Below are the code and all the weights of a small trained network. Each question names an input and a target symbol and asks about switching units off, where a switched-off unit gives its printed mean instead of its output.

import numpy as np


def w(rows, s, z=0):
    codes = np.array(rows[::2]) - 128.0
    scale = np.full(codes.shape[1], s)
    scale[-1] = z or s
    return codes * scale


def norm(h):
    return h / np.sqrt((h * h).mean(-1, keepdims=True) + 1e-5)


def f(y):
    return np.maximum(y, 0)


def softmax(a):
    e = np.exp(a - a.max(-1, keepdims=True))
    return e / e.sum(-1, keepdims=True)


def log_softmax(a):
    a = a - a.max(-1, keepdims=True)
    return a - np.log(np.exp(a).sum(-1, keepdims=True))


def net(x, mask):
    ids = ['βγδεηθμξπστψω'.index(c) for c in x.split()]
    T = len(ids)
    res = E[ids] + P[:T]
    u = 0
    for l in range(2):
        q, k, v = (norm(res) @ M[l].T for M in (Q, K, V))
        z = softmax(np.where(np.tri(T) > 0, q @ k.T / 4**0.5, -1e9)) @ v
        res = res + np.where(mask[u], z, O[l][:, -1]) @ O[l][:, :-1]
        u += 1
        y = f(norm(res) @ A[l][:, :-1].T + A[l][:, -1])
        res = res + np.where(mask[u : u + 4], y, B[l][:, -1]) @ B[l][:, :-1]
        u += 4
    return log_softmax(norm(res)[-1] @ U[:, :-1].T + U[:, -1])


Q, K, V, O, A, B = {}, {}, {}, {}, {}, {}
E = w([
[174,86,55,161,170,171,225,73],'β',
[78,152,120,186,164,116,106,255],'γ',
[114,99,95,157,122,119,143,149],'δ',
[182,124,158,126,131,162,124,123],'ε',
[108,99,105,111,133,144,142,152],'η',
[146,150,102,78,122,149,170,43],'θ',
[118,174,120,130,145,157,57,99],'μ',
[117,114,226,151,115,107,88,101],'ξ',
[130,100,121,152,124,152,135,153],'π',
[137,155,201,104,146,166,221,133],'σ',
[119,86,136,87,115,173,127,144],'τ',
[131,84,111,131,106,102,128,149],'ψ',
[68,174,99,134,110,29,190,197],'ω',
],0.018)
P = w([
[166,123,154,80,219,98,49,89],'0',
[137,142,85,181,2,132,111,167],'1',
[136,141,100,184,30,123,130,178],'2',
[151,130,105,162,21,139,107,178],'3',
[141,119,100,149,22,123,121,173],'4',
[143,142,127,154,39,128,127,187],'5',
[147,148,110,151,17,125,140,175],'6',
[160,129,91,151,35,112,132,187],'7',
[137,114,106,134,36,117,117,175],'8',
[173,142,95,164,28,86,121,178],'9',
[161,160,98,166,50,129,127,173],'10',
[149,136,94,147,51,116,121,172],'11',
[147,138,96,182,39,99,124,171],'12',
],0.0043)
Q[0] = w([
[109,168,141,115,38,48,114,84],'L0H0',
[176,38,73,2,101,128,195,92],'L0H0',
[19,107,77,130,122,54,168,210],'L0H0',
[116,148,249,72,109,143,174,195],'L0H0',
],0.0082)
K[0] = w([
[67,142,149,109,78,56,110,86],'L0H0',
[182,72,78,49,112,138,156,133],'L0H0',
[59,101,90,112,137,68,146,191],'L0H0',
[125,116,248,90,111,167,151,194],'L0H0',
],0.011)
V[0] = w([
[105,236,148,135,163,113,35,72],'L0H0',
[106,97,129,174,192,94,141,44],'L0H0',
[94,212,114,254,28,234,135,123],'L0H0',
[227,95,210,13,216,144,149,132],'L0H0',
],0.0042)
O[0] = w([
[78,139,110,64,65,131,107,160,102],'L0H0',
[142,138,105,157,139,138,102,98,56],'L0H0',
[199,54,152,63,84,90,108,179,253],'L0H0',
[157,185,57,253,25,75,103,142,11],'L0H0',
],0.006,0.0034)
A[0] = w([
[102,122,95,160,118,174,107,88,63],'L0N0',
[65,117,254,143,76,96,79,59,7],'L0N1',
[137,133,115,126,56,109,115,227,105],'L0N2',
[218,200,83,106,100,79,72,140,65],'L0N3',
],0.0065,0.0014)
B[0] = w([
[158,155,136,79,90,67,168,184,144],'L0N0',
[201,132,117,109,117,77,51,146,186],'L0N1',
[92,97,117,109,255,96,190,132,254],'L0N2',
[39,81,112,60,170,192,154,155,201],'L0N3',
],0.0081,0.004)
Q[1] = w([
[184,107,146,175,134,127,160,116],'L1H0',
[134,248,94,159,103,103,98,102],'L1H0',
[134,90,156,139,163,126,49,174],'L1H0',
[157,84,90,122,124,155,117,70],'L1H0',
],0.017)
K[1] = w([
[175,154,133,217,145,136,156,89],'L1H0',
[186,29,193,51,113,145,158,153],'L1H0',
[121,142,154,162,165,91,4,160],'L1H0',
[149,134,58,161,126,201,77,23],'L1H0',
],0.012)
V[1] = w([
[115,117,160,116,199,174,174,67],'L1H0',
[201,231,127,198,24,147,184,182],'L1H0',
[196,195,90,101,133,255,81,197],'L1H0',
[93,188,87,35,45,114,186,90],'L1H0',
],0.0085)
O[1] = w([
[136,239,153,152,224,107,158,10,122],'L1H0',
[200,75,217,145,100,157,226,176,4],'L1H0',
[229,107,107,71,176,168,79,167,239],'L1H0',
[143,100,139,16,108,49,135,77,105],'L1H0',
],0.011,0.0038)
A[1] = w([
[40,102,93,207,129,169,44,226,232],'L1N0',
[146,74,147,255,117,178,247,116,86],'L1N1',
[64,148,37,35,183,95,25,167,35],'L1N2',
[217,38,169,105,104,149,132,233,253],'L1N3',
],0.0084,0.0038)
B[1] = w([
[192,94,227,94,165,61,116,114,236],'L1N0',
[139,88,68,131,83,171,87,91,199],'L1N1',
[70,93,212,134,91,253,159,137,255],'L1N2',
[63,251,102,130,124,90,96,98,231],'L1N3',
],0.012,0.011)
U = w([
[186,60,41,154,174,156,150,85,255],'β',
[181,65,235,146,232,114,190,169,138],'γ',
[82,203,178,195,189,131,107,41,46],'δ',
[187,188,59,88,208,110,133,186,240],'ε',
[92,198,53,132,26,125,80,100,96],'η',
[202,109,146,31,158,67,151,37,106],'θ',
[75,118,166,63,92,215,79,102,116],'μ',
[158,163,191,118,68,37,22,100,85],'ξ',
[140,151,142,239,90,181,96,210,138],'π',
[159,205,255,138,67,170,202,66,26],'σ',
[170,97,104,96,61,101,165,230,223],'τ',
[108,35,203,203,33,124,112,65,20],'ψ',
[19,98,129,134,100,69,195,136,164],'ω',
],0.0099,0.0045)

Each question gives the input, a string of symbols that net reads in full, and the target symbol t.
The units are the heads (4 rows each of Q, K, V and O) and the neurons (one row each of A and B). Each row of codes is followed by its name. A weight is (code - 128) times the scale printed after its matrix; where a second scale follows, it is the last column's (O, A, B and U).
mask holds one flag per unit, layer by layer, with each layer's heads first. A switched-off unit (its flag False) gives its mean, the last column of its rows in O or B, instead of its output. The means were averaged over made-up inputs and are rounded, as every weight is.
A unit's drop is (log p(t) with every unit on - log p(t) with that unit switched off) / (log p(t) with every unit on - log p(t) with every unit switched off).
The circuit of an input: a set's keep is (log p(t) with only the set's units on - log p(t) with every unit switched off) / (log p(t) with every unit on - log p(t) with every unit switched off). Starting from all 10 units, units are removed one at a time, each time the one whose removal leaves the highest keep (on an exact tie, the one counted first), for as long as the keep stays at least 0.8.
units of the circuit, in order: the units of the circuit, biggest drop first
most important unit: the unit with the biggest drop
k most important neurons: the k neurons with the biggest drops, biggest first
k most important neurons of layer l: the k neurons of layer l with the biggest drops, biggest first
input δ μ δ δ, target δ: units of the circuit, in order : [L0H0; L1H0]
input δ μ β μ β μ μ ψ η μ η, target δ: units of the circuit, in order : [L0H0; L1H0]
input ω π σ π, target ω: most important neuron : [L1N0]
input σ β ψ π μ τ δ δ δ, target σ: units of the circuit, in order : [L0H0; L1H0; L1N3]
input ω η μ μ μ δ, target ω: units of the circuit, in order : [L1H0; L0H0]
input η τ π π ξ τ, target η: 2 most important neurons of layer 0 : [L0N2; L0N0]
input τ μ ε μ ε τ, target τ: units of the circuit, in order : [L1H0; L0H0; L0N0]
input π μ ω π π δ μ ψ, target π: 2 most important neurons : [L0N2; L1N3]
input σ π τ μ ψ ω δ ψ ψ, target σ: units of the circuit, in order : [L0H0; L1H0; L1N3]
input θ π ψ π ω μ ξ ω μ δ, target θ: units of the circuit, in order : [L1H0; L0H0]
input σ μ δ η, target σ: units of the circuit, in order : [L0H0; L1H0; L1N3]
input σ ψ δ μ ψ μ μ δ θ, target θ: units of the circuit, in order : [L1H0; L1N3]
input ε μ δ σ γ η γ ε γ θ ω δ τ, target ε: units of the circuit, in order : [L0H0; L1H0; L0N3; L1N2]
input ψ ψ δ μ ε μ τ γ, target γ: 3 most important neurons : [L1N0; L0N2; L1N3]
input ξ σ μ δ τ ω ω η ψ δ ε, target ξ: 2 most important neurons of layer 1 : [L1N0; L1N3]
input γ μ η η μ θ ε σ σ μ τ π, target γ: 2 most important neurons of layer 1 : [L1N0; L1N3]
input ξ ψ ψ ω β τ μ δ ψ τ δ μ δ, target ξ: 3 most important neurons of layer 1 : [L1N0; L1N3; L1N2]
input ξ μ π μ ω μ μ γ η, target ξ: most important unit : L0H0
input ε π δ θ μ ε, target ε: units of the circuit, in order : [L1H0; L0H0; L0N3; L1N2]
input ε ε μ η ψ ε ψ, target ε: most important neuron : [L0N3]
input ψ μ τ μ μ η ξ ξ μ π ε, target ψ: 2 most important neurons of layer 0 : [L0N0; L0N2]
input δ τ δ, target δ: units of the circuit, in order : [L1H0; L0H0]
input π δ ψ τ θ π τ δ ψ τ δ, target π: 2 most important neurons : [L0N2; L1N3]
input μ δ δ ψ γ, target γ: 2 most important neurons of layer 0 : [L0N2; L0N3]
